Here is a tiny trained network, its code and every weight. The questions are about switching its units off for an input and a class, where a switched-off unit gives its printed mean instead of its output.

import numpy as np


def w(rows, s, z=0):
    codes = np.array(rows[::2]) - 128.0
    scale = np.full(codes.shape[1], s)
    scale[-1] = z or s
    return codes * scale


def norm(h):
    return h / np.sqrt((h * h).mean(-1, keepdims=True) + 1e-5)


def f(y):
    return y / 2 * (1 + np.tanh(0.7978845608 * (y + 0.044715 * y**3)))


def log_softmax(a):
    a = a - a.max(-1, keepdims=True)
    return a - np.log(np.exp(a).sum(-1, keepdims=True))


def net(x, mask):
    res = np.array(x, float).reshape(1, 6) / 4 @ E
    u = 0
    for l in range(4):
        y = f(norm(res) @ A[l][:, :-1].T + A[l][:, -1])
        res = res + np.where(mask[u : u + 13], y, B[l][:, -1]) @ B[l][:, :-1]
        u += 13
    return log_softmax(norm(res)[-1] @ U[:, :-1].T + U[:, -1])


A, B = {}, {}
E = w([
[180,139,116,154,117,170,107,152,157,121,163,145],'x0',
[80,120,144,107,152,155,86,96,138,247,199,150],'x1',
[148,112,180,152,141,108,131,103,131,124,134,124],'x2',
[126,53,109,161,50,156,81,78,85,125,103,139],'x3',
[101,106,131,117,80,108,160,128,162,97,196,104],'x4',
[108,168,154,182,70,83,119,196,104,173,125,142],'x5',
],0.014)
A[0] = w([
[100,104,130,104,71,100,141,140,171,111,196,84,39],'0.n1',
[126,105,146,70,67,105,142,140,158,99,171,101,10],'0.n2',
[184,102,235,164,157,108,112,107,134,136,120,108,89],'0.n3',
[156,81,100,110,138,133,77,92,109,84,136,91,196],'0.n4',
[118,137,123,104,147,137,146,138,114,122,133,123,31],'0.n5',
[52,119,124,107,129,59,158,83,141,142,62,98,73],'0.n6',
[118,175,148,179,69,104,137,174,117,167,115,109,2],'0.n7',
[140,135,119,153,110,113,133,153,151,49,75,79,19],'0.n8',
[98,174,38,69,86,162,127,164,130,152,96,123,74],'0.n9',
[199,145,125,153,112,159,75,154,177,101,177,151,47],'0.n10',
[163,88,245,175,142,91,138,87,123,101,181,107,89],'0.n11',
[94,99,15,79,107,154,150,193,126,138,137,120,99],'0.n12',
[147,176,119,151,181,154,101,119,77,147,61,154,19],'0.n13',
],0.011,0.0096)
B[0] = w([
[82,122,82,210,204,101,79,110,111,91,140,119,174],'0.n1',
[106,108,107,215,184,112,121,107,130,72,153,111,139],'0.n2',
[75,209,107,105,112,168,129,96,156,100,87,225,162],'0.n3',
[99,134,98,122,105,156,111,126,144,131,98,105,254],'0.n4',
[128,148,128,111,134,129,133,151,141,103,116,114,110],'0.n5',
[144,145,208,96,118,191,68,160,43,75,176,101,171],'0.n6',
[123,186,162,166,94,62,76,155,131,117,144,170,170],'0.n7',
[170,200,70,129,129,89,166,76,53,126,150,154,198],'0.n8',
[103,195,197,135,118,150,133,60,165,92,99,228,166],'0.n9',
[111,138,208,85,124,176,80,159,6,83,164,83,160],'0.n10',
[75,205,140,139,127,160,143,74,152,101,94,187,189],'0.n11',
[92,203,182,160,129,162,148,49,156,102,96,183,179],'0.n12',
[101,102,93,205,218,93,79,114,109,71,144,159,160],'0.n13',
],0.015,0.0066)
A[1] = w([
[182,151,104,156,116,185,107,150,158,109,173,145,83],'1.n1',
[133,70,101,116,113,119,140,183,137,148,109,83,11],'1.n2',
[179,96,185,102,82,79,178,130,189,158,107,123,46],'1.n3',
[158,2,121,101,116,100,141,165,139,162,118,134,14],'1.n4',
[154,117,131,140,170,121,97,143,126,152,76,130,95],'1.n5',
[140,72,135,163,55,132,118,109,123,135,111,133,107],'1.n6',
[146,88,110,71,146,162,153,107,174,100,122,111,94],'1.n7',
[132,157,149,131,180,119,153,146,134,112,139,142,152],'1.n8',
[179,114,110,121,110,94,158,153,129,89,99,119,58],'1.n9',
[169,76,105,56,88,111,134,167,127,131,125,74,5],'1.n10',
[151,162,161,94,173,103,176,179,184,125,150,102,100],'1.n11',
[166,94,141,123,120,100,150,147,119,150,103,140,86],'1.n12',
[102,128,126,102,129,140,97,115,134,189,167,139,95],'1.n13',
],0.016,0.02)
B[1] = w([
[97,117,211,132,156,158,147,143,55,73,108,113,138],'1.n1',
[138,79,160,153,159,145,149,242,113,66,73,67,127],'1.n2',
[139,140,135,65,73,96,138,132,97,95,126,134,126],'1.n3',
[204,101,105,224,111,126,8,120,55,68,185,63,127],'1.n4',
[49,116,98,187,181,113,140,152,126,71,171,106,137],'1.n5',
[44,100,79,137,67,157,140,161,113,126,68,146,170],'1.n6',
[132,227,143,118,173,118,108,121,178,123,118,44,154],'1.n7',
[93,91,71,128,61,184,105,107,95,147,96,146,255],'1.n8',
[156,125,91,129,122,80,138,57,92,152,150,129,133],'1.n9',
[149,14,145,123,134,104,179,156,90,91,102,63,127],'1.n10',
[60,50,79,163,30,185,118,138,110,136,54,120,172],'1.n11',
[151,107,127,127,99,127,97,113,134,106,131,152,121],'1.n12',
[184,158,177,190,146,114,194,63,89,158,154,120,180],'1.n13',
],0.014,0.0086)
A[2] = w([
[189,62,138,71,164,63,194,191,192,135,163,81,32],'2.n1',
[155,119,122,127,117,116,170,145,137,92,117,132,111],'2.n2',
[176,39,142,106,130,50,152,177,204,156,125,138,36],'2.n3',
[191,120,103,118,115,106,166,131,105,93,126,129,99],'2.n4',
[149,99,131,112,141,148,121,97,141,102,121,120,127],'2.n5',
[153,153,121,148,120,147,112,101,137,114,128,115,150],'2.n6',
[145,128,146,142,104,64,132,181,136,147,152,157,98],'2.n7',
[207,17,155,15,159,43,204,229,231,101,178,160,4],'2.n8',
[124,122,172,102,138,128,126,147,87,121,124,107,116],'2.n9',
[158,4,95,71,109,87,153,195,171,93,116,160,54],'2.n10',
[169,105,128,134,115,132,171,108,123,161,157,118,93],'2.n11',
[105,127,118,115,95,120,151,124,147,109,189,124,110],'2.n12',
[152,92,134,136,136,125,174,108,126,168,167,137,108],'2.n13',
],0.023,0.025)
B[2] = w([
[248,248,174,172,78,242,138,148,5,144,43,96,128],'2.n1',
[122,116,150,132,141,117,163,115,105,170,133,144,139],'2.n2',
[162,200,227,101,79,136,125,176,48,120,158,129,128],'2.n3',
[146,165,117,109,124,74,188,123,78,178,132,112,161],'2.n4',
[108,147,168,124,145,108,153,186,123,134,116,127,160],'2.n5',
[99,136,132,104,138,90,124,132,130,158,143,136,253],'2.n6',
[73,154,172,104,117,87,69,155,169,131,88,80,153],'2.n7',
[196,108,160,230,65,252,91,140,40,204,132,241,128],'2.n8',
[157,115,152,88,112,156,101,133,114,96,149,149,143],'2.n9',
[136,197,69,213,241,94,118,127,56,87,51,78,127],'2.n10',
[145,171,89,119,118,113,168,134,127,139,129,153,138],'2.n11',
[126,115,151,200,177,168,147,115,97,68,94,115,140],'2.n12',
[164,152,105,104,108,72,169,112,89,159,128,113,151],'2.n13',
],0.021,0.011)
A[3] = w([
[148,133,134,163,156,109,125,134,120,123,128,101,103],'3.n1',
[167,124,107,118,135,143,129,149,142,135,145,110,67],'3.n2',
[255,98,80,182,152,124,166,147,171,91,133,120,7],'3.n3',
[143,128,126,85,180,130,138,124,168,131,130,80,124],'3.n4',
[111,110,121,162,133,113,149,140,150,95,176,101,80],'3.n5',
[159,126,125,146,128,114,133,130,138,125,133,92,86],'3.n6',
[171,47,123,115,169,143,139,152,169,117,137,137,5],'3.n7',
[119,96,146,135,115,110,144,123,142,105,164,113,92],'3.n8',
[133,112,154,98,138,148,111,148,84,121,159,115,112],'3.n9',
[164,107,116,136,190,128,92,152,121,139,105,156,104],'3.n10',
[141,112,142,137,142,126,129,95,148,167,177,120,130],'3.n11',
[92,120,92,115,96,119,94,137,115,133,136,126,176],'3.n12',
[115,109,103,155,178,106,113,130,115,113,146,122,100],'3.n13',
],0.026,0.017)
B[3] = w([
[35,105,45,213,66,225,130,101,118,127,47,150,130],'3.n1',
[53,152,116,182,86,150,129,146,45,170,32,44,127],'3.n2',
[52,184,54,112,24,82,153,106,91,199,2,121,128],'3.n3',
[112,109,188,158,58,61,42,188,166,188,104,108,141],'3.n4',
[88,70,74,187,184,63,51,89,108,80,174,153,135],'3.n5',
[46,174,87,173,49,180,114,124,103,78,85,195,125],'3.n6',
[156,154,132,103,82,234,146,94,143,85,127,182,128],'3.n7',
[112,148,130,153,149,118,110,131,118,59,99,103,125],'3.n8',
[215,126,146,115,111,211,127,165,113,87,195,105,150],'3.n9',
[42,90,112,208,189,99,151,105,113,30,186,92,141],'3.n10',
[136,168,77,131,106,98,206,168,61,113,109,135,149],'3.n11',
[191,90,119,105,174,143,145,138,174,158,157,88,254],'3.n12',
[173,86,103,147,163,58,112,93,145,122,176,151,151],'3.n13',
],0.016,0.017)
U = w([
[154,160,99,122,134,71,190,109,79,152,122,122,134],'0',
[94,95,93,198,186,100,105,116,124,90,153,122,137],'1',
[84,180,167,135,92,168,139,82,167,106,69,213,127],'2',
[129,34,70,134,84,185,146,146,159,162,103,98,123],'3',
[143,137,189,113,123,163,108,152,58,89,160,100,131],'4',
[119,134,174,135,111,62,75,173,188,155,110,86,131],'5',
[206,135,118,82,129,99,122,90,197,139,182,162,150],'6',
[191,5,239,107,123,67,240,142,212,70,105,230,2],'7',
],0.031,0.038)

Each question gives the input, the list of numbers given to net, and the class t.
The units are the neurons (one row each of A and B). Each row of codes is followed by its name. A weight is (code - 128) times the scale printed after its matrix; where a second scale follows, it is the last column's (A, B and U).
mask holds one flag per neuron, layer by layer. A switched-off neuron (its flag False) gives its mean, the last column of its row in B, instead of its output. The means were averaged over made-up inputs and are rounded, as every weight is.
A unit's drop is (log p(t) with every unit on - log p(t) with that unit switched off) / (log p(t) with every unit on - log p(t) with every unit switched off).
The circuit of an input: a set's keep is (log p(t) with only the set's units on - log p(t) with every unit switched off) / (log p(t) with every unit on - log p(t) with every unit switched off). Starting from the 12 units with the biggest drops (on a tie, the unit counted first), units are removed one at a time, each time the one whose removal leaves the highest keep (on an exact tie, the one counted first), for as long as the keep stays at least 0.8.
units of the circuit, in order: the units of the circuit, biggest drop first
most important unit: the unit with the biggest drop
k most important neurons: the k neurons with the biggest drops, biggest first
top k neurons in layer l: the k neurons of layer l with the biggest drops, biggest first
input [-6,3,3,2,-8,7], class 1: units of the circuit, in order : (0.n13)
input [-5,-7,8,-4,-3,-7], class 2: top 2 neurons in layer 0 : (0.n3; 0.n11)
input [-7,-6,4,-2,-1,2], class 4: 2 most important neurons : (0.n6; 2.n9)
input [2,-6,-5,-7,0,4], class 3: 2 most important neurons : (1.n11; 1.n8)
input [7,-4,5,4,-6,-1], class 4: 4 most important neurons : (0.n10; 1.n1; 0.n1; 3.n9)
input [4,3,-8,8,-5,7], class 2: top 2 neurons in layer 3 : (3.n9; 3.n13)
input [6,-7,7,7,-6,1], class 0: top 3 neurons in layer 0 : (0.n8; 0.n12; 0.n9)
input [2,4,3,3,1,-5], class 5: 2 most important neurons : (1.n7; 3.n4)
input [8,3,0,7,7,-1], class 4: 2 most important neurons : (0.n10; 1.n1)
input [-1,-7,-8,-8,2,-6], class 2: top 3 neurons in layer 0 : (0.n12; 0.n9; 0.n8)
input [0,6,6,-2,-4,-3], class 0: 4 most important neurons : (1.n13; 3.n11; 0.n12; 0.n9)
input [-6,-1,-3,0,-4,8], class 5: 2 most important neurons : (0.n7; 2.n7)
input [2,0,-8,5,-2,-8], class 2: 2 most important neurons : (0.n12; 0.n9)
input [-8,-2,2,2,6,8], class 4: most important unit : 0.n6
input [-8,-7,7,3,-7,4], class 4: 4 most important neurons : (0.n6; 2.n9; 0.n12; 0.n9)
input [3,-1,7,0,6,7], class 2: 2 most important neurons : (0.n11; 0.n3)
input [-8,6,5,-1,8,5], class 1: 2 most important neurons : (0.n1; 2.n12)
input [0,-7,6,-8,-3,-2], class 3: 3 most important neurons : (1.n11; 1.n8; 1.n13)
input [-5,3,-4,-1,-5,-4], class 1: 2 most important neurons : (0.n13; 0.n10)
input [-4,-1,-2,4,5,1], class 1: units of the circuit, in order : (0.n1)
input [-2,3,7,0,-7,-1], class 1: 3 most important neurons : (0.n13; 3.n10; 0.n12)
input [1,-2,1,1,3,3], class 6: top 2 neurons in layer 1 : (1.n5; 1.n13)
input [3,-4,4,-6,6,-1], class 1: top 2 neurons in layer 0 : (0.n1; 0.n2)
input [-7,2,-6,2,-3,-1], class 4: top 2 neurons in layer 0 : (0.n6; 0.n11)
input [3,7,-7,-2,1,-1], class 0: top 2 neurons in layer 0 : (0.n11; 0.n3)
input [-4,1,8,-2,-7,2], class 2: top 2 neurons in layer 0 : (0.n3; 0.n11)
input [7,1,5,3,2,4], class 4: most important unit : 0.n10
input [0,4,-4,7,7,-3], class 1: top 2 neurons in layer 1 : (1.n8; 1.n11)
